Below are the code and all the weights of a small trained network. Each question names an input and a target symbol and asks about switching units off, where a switched-off unit gives its printed mean instead of its output.

import numpy as np


def w(rows, s, z=0):
    codes = np.array(rows[::2]) - 128.0
    scale = np.full(codes.shape[1], s)
    scale[-1] = z or s
    return codes * scale


def f(y):
    return y / 2 * (1 + np.tanh(0.7978845608 * (y + 0.044715 * y**3)))


def softmax(a):
    e = np.exp(a - a.max(-1, keepdims=True))
    return e / e.sum(-1, keepdims=True)


def log_softmax(a):
    a = a - a.max(-1, keepdims=True)
    return a - np.log(np.exp(a).sum(-1, keepdims=True))


def net(x, mask):
    ids = ['ΠΦαγεζηλμξσψ'.index(c) for c in x.split()]
    T = len(ids)
    res = E[ids] + P[:T]
    u = 0
    for l in range(2):
        r = res
        for j in range(2):
            rows = slice(2 * j, 2 * j + 2)
            q, k, v = (r @ M[l][rows].T for M in (Q, K, V))
            z = softmax(np.where(np.tri(T) > 0, q @ k.T / 2**0.5, -1e9)) @ v
            o = O[l][rows]
            res = res + np.where(mask[u + j], z, o[:, -1]) @ o[:, :-1]
        u += 2
        y = f(res @ A[l][:, :-1].T + A[l][:, -1])
        res = res + np.where(mask[u : u + 12], y, B[l][:, -1]) @ B[l][:, :-1]
        u += 12
    return log_softmax(res[-1] @ U[:, :-1].T + U[:, -1])


Q, K, V, O, A, B = {}, {}, {}, {}, {}, {}
E = w([
[157,131,174,166,88,90],'Π',
[82,169,54,163,158,187],'Φ',
[117,112,37,79,98,162],'α',
[156,147,123,152,140,178],'γ',
[160,145,153,111,107,161],'ε',
[35,69,143,67,58,9],'ζ',
[122,85,144,80,170,136],'η',
[112,163,2,193,114,110],'λ',
[96,113,71,199,104,143],'μ',
[130,160,139,150,124,187],'ξ',
[104,197,147,152,150,20],'σ',
[64,105,145,67,222,224],'ψ',
],0.02)
P = w([
[118,254,214,16,46,186],'0',
[161,121,232,178,126,110],'1',
[181,133,242,198,89,72],'2',
[178,173,192,185,124,96],'3',
[195,137,181,206,81,188],'4',
[184,178,169,179,127,89],'5',
[198,168,185,151,112,44],'6',
[171,149,133,193,127,156],'7',
[171,146,133,157,160,179],'8',
[163,172,160,158,153,129],'9',
[180,149,191,196,86,157],'10',
],0.0054)
Q[0] = w([
[89,71,94,208,254,126],'0.h0',
[66,123,238,194,224,101],'0.h0',
[125,171,113,106,188,219],'0.h1',
[169,139,171,56,136,209],'0.h1',
],0.0061)
K[0] = w([
[224,183,148,145,131,160],'0.h0',
[174,91,128,129,112,143],'0.h0',
[254,170,120,67,169,209],'0.h1',
[124,156,85,146,212,156],'0.h1',
],0.0077)
V[0] = w([
[164,109,80,56,65,101],'0.h0',
[130,92,10,84,128,102],'0.h0',
[84,2,99,113,165,78],'0.h1',
[115,207,72,162,142,117],'0.h1',
],0.008)
O[0] = w([
[213,70,17,94,113,254,99],'0.h0',
[88,122,92,172,226,90,69],'0.h0',
[187,94,2,213,68,14,1],'0.h1',
[75,204,129,196,235,247,171],'0.h1',
],0.0079,0.0067)
A[0] = w([
[144,201,96,146,145,6,62],'0.n0',
[184,44,227,190,173,104,253],'0.n1',
[45,253,151,95,127,148,81],'0.n2',
[139,108,49,54,88,91,80],'0.n3',
[91,133,44,222,121,163,137],'0.n4',
[115,40,193,135,121,103,100],'0.n5',
[71,119,189,159,69,133,239],'0.n6',
[92,100,238,150,161,235,86],'0.n7',
[84,127,127,202,87,143,212],'0.n8',
[159,119,191,167,126,114,60],'0.n9',
[195,204,177,56,140,111,56],'0.n10',
[154,163,153,141,175,142,137],'0.n11',
],0.0077,0.0036)
B[0] = w([
[153,112,198,112,114,174,140],'0.n0',
[77,190,113,40,178,253,152],'0.n1',
[101,83,63,76,63,164,224],'0.n2',
[52,109,98,138,150,209,134],'0.n3',
[141,94,110,54,115,126,148],'0.n4',
[86,135,7,116,89,90,128],'0.n5',
[146,128,27,58,154,114,177],'0.n6',
[135,148,119,126,114,51,253],'0.n7',
[177,111,133,1,178,167,151],'0.n8',
[98,139,69,211,171,150,135],'0.n9',
[67,88,145,109,120,183,166],'0.n10',
[99,159,67,124,122,103,166],'0.n11',
],0.007,0.017)
Q[1] = w([
[131,68,200,213,111,118],'1.h0',
[157,104,154,211,168,61],'1.h0',
[142,42,7,168,45,116],'1.h1',
[128,137,176,159,90,2],'1.h1',
],0.0082)
K[1] = w([
[155,131,142,170,151,140],'1.h0',
[155,246,168,153,184,103],'1.h0',
[162,155,183,143,195,178],'1.h1',
[192,163,149,217,105,125],'1.h1',
],0.011)
V[1] = w([
[251,21,193,96,107,178],'1.h0',
[126,100,220,44,2,168],'1.h0',
[227,54,153,109,198,211],'1.h1',
[132,172,11,124,176,203],'1.h1',
],0.0065)
O[1] = w([
[147,186,71,68,194,152,92],'1.h0',
[54,171,125,215,245,130,250],'1.h0',
[122,69,126,68,229,133,85],'1.h1',
[79,113,98,64,69,138,196],'1.h1',
],0.012,0.022)
A[1] = w([
[197,139,122,121,147,138,67],'1.n0',
[160,54,96,94,72,152,59],'1.n1',
[115,115,157,108,169,65,222],'1.n2',
[145,167,149,45,192,139,205],'1.n3',
[105,195,82,133,48,255,128],'1.n4',
[119,109,179,160,63,170,154],'1.n5',
[76,220,104,184,171,115,86],'1.n6',
[116,34,156,117,57,127,45],'1.n7',
[161,90,114,170,204,115,3],'1.n8',
[131,93,187,120,94,113,145],'1.n9',
[110,169,82,111,144,174,99],'1.n10',
[139,102,173,193,156,108,75],'1.n11',
],0.0098,0.0046)
B[1] = w([
[50,70,199,52,167,138,127],'1.n0',
[115,159,241,134,253,131,148],'1.n1',
[128,169,56,168,95,127,140],'1.n2',
[163,134,17,208,18,129,163],'1.n3',
[125,110,150,140,127,86,222],'1.n4',
[121,151,77,158,129,146,167],'1.n5',
[155,81,148,64,104,148,255],'1.n6',
[94,217,121,98,161,96,164],'1.n7',
[83,146,158,119,65,183,146],'1.n8',
[68,134,47,113,154,110,142],'1.n9',
[161,97,163,115,140,69,185],'1.n10',
[186,116,206,22,159,41,135],'1.n11',
],0.0065,0.04)
U = w([
[131,178,102,186,160,123,103],'Π',
[114,197,56,224,136,2,78],'Φ',
[149,67,99,59,34,162,118],'α',
[104,104,155,161,107,186,74],'γ',
[120,247,79,186,183,230,55],'ε',
[168,222,117,192,178,29,101],'ζ',
[159,156,54,172,107,117,212],'η',
[155,214,150,89,135,77,1],'λ',
[140,95,116,124,54,147,211],'μ',
[72,35,222,192,159,146,17],'ξ',
[133,105,185,250,46,208,253],'σ',
[128,149,168,201,131,134,168],'ψ',
],0.0057,0.0029)

Each question gives the input, a string of symbols that net reads in full, and the target symbol t.
The units are the heads (2 rows each of Q, K, V and O) and the neurons (one row each of A and B). Each row of codes is followed by its name. A weight is (code - 128) times the scale printed after its matrix; where a second scale follows, it is the last column's (O, A, B and U).
mask holds one flag per unit, layer by layer, with each layer's heads first. A switched-off unit (its flag False) gives its mean, the last column of its rows in O or B, instead of its output. The means were averaged over made-up inputs and are rounded, as every weight is.
A unit's drop is (log p(t) with every unit on - log p(t) with that unit switched off) / (log p(t) with every unit on - log p(t) with every unit switched off).
The circuit of an input: a set's keep is (log p(t) with only the set's units on - log p(t) with every unit switched off) / (log p(t) with every unit on - log p(t) with every unit switched off). Starting from the 12 units with the biggest drops (on a tie, the unit counted first), units are removed one at a time, each time the one whose removal leaves the highest keep (on an exact tie, the one counted first), for as long as the keep stays at least 0.8.
circuit, biggest first: the units of the circuit, biggest drop first
most important unit: the unit with the biggest drop
k most important neurons: the k neurons with the biggest drops, biggest first
heads that matter: for each layer, one digit per head in row order, 1 if its drop is at least 0.15 and else 0, layers parted by /
input ε ε σ λ Φ ε, target ε: circuit, biggest first : 1.h0, 0.h1
input ε ε μ γ, target ε: circuit, biggest first : 1.h0, 0.h1, 0.n10
input α ψ ψ Φ ε ψ ε, target α: circuit, biggest first : 0.h0, 1.h0
input α ε ψ ξ ψ, target α: most important unit : 0.h0
input ε λ ξ λ, target ε: circuit, biggest first : 1.h0, 0.h0, 0.h1
input σ Π ε γ μ ε Π ξ λ ψ ε, target σ: heads that matter : 01 / 11
input ε ψ Φ ε ε σ ξ Φ λ λ, target ε: circuit, biggest first : 1.h0, 0.h1, 0.n2
input ε ε Φ ε ξ, target ε: heads that matter : 11 / 11
input ε σ ξ ε ε α, target ε: circuit, biggest first : 1.h0, 0.h1, 0.n2
input Φ ξ α, target Φ: 3 most important neurons : 0.n2, 1.n6, 1.n7
input σ λ Φ α Π, target σ: 3 most important neurons : 0.n2, 0.n1, 1.n7
input γ γ μ Φ ξ ζ ξ Φ, target α: circuit, biggest first : 0.n2, 0.h1, 1.h0
input σ ξ λ, target σ: circuit, biggest first : 0.h1, 1.h0, 0.n2, 0.n7
input ε ψ α ξ Φ Φ η, target ε: 2 most important neurons : 0.n2, 0.n1
input λ Φ Φ ξ ζ, target Φ: heads that matter : 01 / 00
input α Φ ε γ, target α: heads that matter : 10 / 11
input Φ ψ ε ψ ε α ξ Φ, target Φ: most important neuron : 0.n2
input λ ε Φ λ, target λ: 4 most important neurons : 1.n1, 1.n7, 0.n4, 0.n8
input σ γ ε ψ ε ε ε ψ α, target σ: 2 most important neurons : 0.n2, 0.n10
input Φ μ ε ζ ε, target σ: 4 most important neurons : 0.n5, 0.n3, 1.n7, 0.n6
input ξ ψ ξ α σ μ α ε ε λ ε, target ξ: 2 most important neurons : 0.n2, 0.n10
input λ σ σ σ λ Φ ψ ξ ξ σ η, target λ: 4 most important neurons : 1.n7, 1.n1, 0.n2, 0.n4
input Φ γ ξ α λ ε ε ξ ε ξ, target Φ: 4 most important neurons : 0.n2, 1.n6, 1.n7, 0.n7
